Here is a tiny trained network, its code and every weight. The questions are about switching its units off for an input and a class, where a switched-off unit gives its printed mean instead of its output.

import numpy as np


def w(rows, s, z=0):
    codes = np.array(rows[::2]) - 128.0
    scale = np.full(codes.shape[1], s)
    scale[-1] = z or s
    return codes * scale


def f(y):
    return y / 2 * (1 + np.tanh(0.7978845608 * (y + 0.044715 * y**3)))


def log_softmax(a):
    a = a - a.max(-1, keepdims=True)
    return a - np.log(np.exp(a).sum(-1, keepdims=True))


def net(x, mask):
    res = np.array(x, float).reshape(1, 6) / 4 @ E
    y = f(res @ A[0][:, :-1].T + A[0][:, -1])
    res = res + np.where(mask, y, B[0][:, -1]) @ B[0][:, :-1]
    return log_softmax(res[-1] @ U[:, :-1].T + U[:, -1])


A, B = {}, {}
E = w([
[83,11,93,117,67,167,82],'x0',
[76,171,49,173,114,114,70],'x1',
[76,202,102,39,135,158,101],'x2',
[104,115,145,104,12,71,169],'x3',
[169,70,98,79,155,113,126],'x4',
[188,144,109,77,120,160,141],'x5',
],0.012)
A[0] = w([
[120,83,109,79,133,159,73,60],'neuron 0',
[156,148,101,153,116,156,117,70],'neuron 1',
[112,208,167,203,171,121,162,154],'neuron 2',
[170,60,125,251,121,140,149,100],'neuron 3',
[107,220,139,131,73,143,117,150],'neuron 4',
[154,116,87,141,108,127,140,14],'neuron 5',
[148,216,182,198,147,105,116,97],'neuron 6',
[76,137,189,122,147,129,175,175],'neuron 7',
[69,174,121,85,109,157,165,35],'neuron 8',
[132,58,189,60,60,118,197,132],'neuron 9',
[134,154,152,122,104,123,89,33],'neuron 10',
[103,67,111,133,194,175,100,98],'neuron 11',
[208,149,191,72,213,163,171,140],'neuron 12',
[91,151,157,95,81,152,129,70],'neuron 13',
[148,65,194,207,103,124,123,62],'neuron 14',
[159,144,131,103,164,153,140,66],'neuron 15',
[81,123,112,101,107,238,97,147],'neuron 16',
[129,189,138,175,149,128,160,104],'neuron 17',
[207,157,119,96,148,129,167,2],'neuron 18',
],0.015,0.0044)
B[0] = w([
[107,172,90,211,115,156,134,173],'neuron 0',
[136,110,139,140,96,120,149,135],'neuron 1',
[87,187,149,141,169,64,131,217],'neuron 2',
[154,84,220,90,65,70,110,219],'neuron 3',
[72,159,122,137,196,56,175,193],'neuron 4',
[169,119,159,137,95,137,88,132],'neuron 5',
[77,220,122,146,150,110,137,207],'neuron 6',
[130,111,164,167,95,142,87,172],'neuron 7',
[151,166,195,140,111,90,155,172],'neuron 8',
[165,108,99,90,19,152,173,212],'neuron 9',
[170,128,124,153,139,110,148,131],'neuron 10',
[104,118,136,254,117,149,89,185],'neuron 11',
[143,137,216,142,191,191,56,254],'neuron 12',
[142,158,154,87,99,69,164,159],'neuron 13',
[163,41,210,132,86,97,108,201],'neuron 14',
[152,141,128,139,173,157,94,168],'neuron 15',
[103,102,46,150,63,118,197,187],'neuron 16',
[93,181,81,147,168,91,108,181],'neuron 17',
[163,146,190,86,150,161,74,179],'neuron 18',
],0.011,0.02)
U = w([
[150,96,100,2,251,145,89,4],'0',
[196,129,166,25,153,198,117,3],'1',
[133,16,134,85,71,109,165,244],'2',
[80,204,88,88,170,66,223,62],'3',
[101,157,186,144,227,129,102,235],'4',
[85,96,42,160,182,236,134,75],'5',
],0.011,0.0052)

Each question gives the input, the list of numbers given to net, and the class t.
The units are the neurons (one row each of A and B). Each row of codes is followed by its name. A weight is (code - 128) times the scale printed after its matrix; where a second scale follows, it is the last column's (A, B and U).
mask holds one flag per neuron, in row order. A switched-off neuron (its flag False) gives its mean, the last column of its row in B, instead of its output. The means were averaged over made-up inputs and are rounded, as every weight is.
A unit's drop is (log p(t) with every unit on - log p(t) with that unit switched off) / (log p(t) with every unit on - log p(t) with every unit switched off).
unit that matters most: the unit with the biggest drop
top k neurons: the k neurons with the biggest drops, biggest first
drop when u is switched off: that unit's drop, to one decimal
input [2,-7,0,2,0,4], class 1: unit that matters most => neuron 12
input [4,-2,5,4,-2,-3], class 2: top 4 neurons => neuron 6; neuron 2; neuron 9; neuron 17
input [4,-6,-8,-6,6,3], class 2: top 3 neurons => neuron 3; neuron 14; neuron 11
input [-4,2,3,5,2,6], class 3: top 2 neurons => neuron 4; neuron 12
input [6,-5,6,-1,-8,8], class 3: top 2 neurons => neuron 14; neuron 3
input [3,-4,-7,-3,6,8], class 1: top 2 neurons => neuron 12; neuron 18
input [3,7,1,6,6,-7], class 2: top 3 neurons => neuron 6; neuron 2; neuron 12
input [1,0,0,-1,2,1], class 5: top 2 neurons => neuron 3; neuron 14
input [-3,7,-6,-5,-3,4], class 3: drop when neuron 12 is switched off => 0.7
input [3,5,3,8,-1,2], class 3: drop when neuron 4 is switched off => 0.3
input [-5,-8,5,6,-1,7], class 1: drop when neuron 9 is switched off => 0.1
